x =
[[128 126 136 136 107 106 137 123]
 [137 136 121 121 115 115 122 122]
 [138 139 108 107 120 120 108 123]
 [139 139 118 117 117 117 118 122]
 [138 139 100  99 122 121 101 124]
 [135 134 116 115 116 115 117 123]
 [128 126 136 137 106 106 137 123]
 [139 139 115 114 118 118 115 122]]
Indices start at 1.
row 1 col 1: 128
row 8 col 1: 139
row 8 col 2: 139
row 2 col 1: 137
row 2 col 8: 122
row 6 col 7: 117
row 7 col 1: 128
row 4 col 4: 117
row 7 col 7: 137
row 1 col 2: 126
row 7 col 2: 126
row 5 col 2: 139
row 2 col 2: 136
row 5 col 5: 122
row 1 col 5: 107
row 2 col 7: 122
row 7 col 3: 136
row 3 col 6: 120
row 8 col 7: 115
row 5 col 4: 99

X =
[[108 145 143 135 115 146 117]
 [111 142 145 134 115 148 115]
 [111 145 142 137 114 148 118]
 [113 143 138 136 116 145 112]
 [150 112 113 119 145 112 141]
 [110 145 146 134 118 147 113]
 [148 109 111 123 144 110 140]
 [146 111 112 118 142 111 139]
 [109 146 144 137 113 144 112]]
Indices start at 1.
row 1 col 1 -> 108
row 8 col 5 -> 142
row 5 col 2 -> 112
row 1 col 6 -> 146
row 4 col 5 -> 116
row 1 col 4 -> 135
row 8 col 3 -> 112
row 4 col 7 -> 112
row 2 col 6 -> 148
row 2 col 7 -> 115
row 6 col 3 -> 146
row 2 col 3 -> 145
row 7 col 6 -> 110
row 8 col 1 -> 146
row 3 col 4 -> 137
row 7 col 1 -> 148
row 4 col 2 -> 143
row 9 col 5 -> 113
row 1 col 7 -> 117
row 7 col 2 -> 109
row 6 col 1 -> 110
row 6 col 6 -> 147
row 3 col 1 -> 111
row 5 col 7 -> 141

m =
[[132 139 139 144 139 143 109 117 141 127 140]
 [131 126 136 139 133 133 111 127 134 122 141]
 [141 119 136 118 126 122 137 128 121 131 127]
 [112 112 115 108 108 116 156 138 107 114 117]
 [120 129 108 117 122 104 158 125 122 140 105]
 [140 138 139 136 137 142 110 133 138 135 136]
 [134 128 133 138 137 130 112 131 136 133 137]
 [113 125 133 132 122 145 110 126 125 104 142]
 [123 134 126 137 131 130 123 126 134 126 130]
 [145 127 139 131 136 133 115 138 134 136 136]
 [138 136 138 140 140 136 113 119 140 135 136]
 [119 135 108 120 123 115 156 138 123 142 106]
 [116 125 107 116 117 110 157 142 117 134 108]]
Indices start at 1.
(1, 1): 132
(11, 11): 136
(10, 10): 136
(11, 3): 138
(12, 2): 135
(4, 11): 117
(1, 2): 139
(6, 7): 110
(11, 10): 135
(3, 6): 122
(9, 3): 126
(8, 2): 125
(4, 9): 107
(6, 5): 137
(9, 5): 131
(10, 5): 136
(2, 4): 139
(5, 11): 105
(7, 1): 134
(6, 6): 142
(6, 9): 138
(8, 3): 133
(9, 1): 123
(13, 2): 125
(10, 9): 134
(11, 7): 113
(10, 7): 115
(1, 11): 140
(12, 6): 115
(2, 5): 133
(1, 7): 109
(4, 8): 138
(5, 6): 104
(13, 4): 116
(1, 10): 127

arr =
[[115 128 118 120 129 133 111 142 141 138 133 137 107]
 [143 130 139 138 129 125 146 117 117 120 125 121 150]
 [115 128 118 120 129 133 112 142 141 138 133 137 107]
 [116 128 119 120 129 133 112 141 141 138 133 136 108]
 [142 130 139 138 129 125 146 117 117 120 125 122 150]]
Rows and columns are counted from 1.
(1, 1) => 115
(1, 7) => 111
(5, 12) => 122
(5, 11) => 125
(5, 13) => 150
(3, 2) => 128
(3, 1) => 115
(3, 3) => 118
(3, 13) => 107
(4, 6) => 133
(5, 1) => 142
(1, 8) => 142
(4, 5) => 129
(2, 13) => 150
(5, 8) => 117
(1, 13) => 107
(2, 10) => 120
(1, 3) => 118
(5, 2) => 130

grid =
[[106 122 146 120]
 [132 136 154 138]
 [132 136 153 137]
 [107 123 144 120]
 [107 123 145 120]
 [132 136 152 137]
 [105 122 146 119]
 [132 137 156 138]
 [108 123 144 120]]
Rows and columns are counted from 1.
(1, 1)	106
(3, 1)	132
(6, 2)	136
(4, 4)	120
(2, 2)	136
(6, 3)	152
(2, 4)	138
(9, 3)	144
(4, 1)	107
(6, 1)	132
(7, 3)	146
(8, 3)	156
(5, 1)	107
(8, 4)	138

data =
[[110 111 109 110 109 145 146 109 145 145 110 110 146 146]
 [156 155 158 156 157 101  99 157 101 102 156 156 100 100]
 [115 116 114 115 115 140 141 114 141 140 115 115 141 141]
 [152 151 153 152 153 105 104 153 105 106 152 152 104 104]]
Rows and columns are counted from 1.
(1, 1) => 110
(2, 14) => 100
(3, 4) => 115
(2, 10) => 102
(3, 10) => 140
(1, 9) => 145
(1, 8) => 109
(2, 5) => 157
(4, 2) => 151
(3, 8) => 114
(3, 5) => 115
(1, 13) => 146
(3, 7) => 141
(4, 13) => 104
(4, 8) => 153
(3, 1) => 115
(1, 14) => 146
(4, 12) => 152
(1, 6) => 145
(4, 4) => 152
(4, 9) => 105
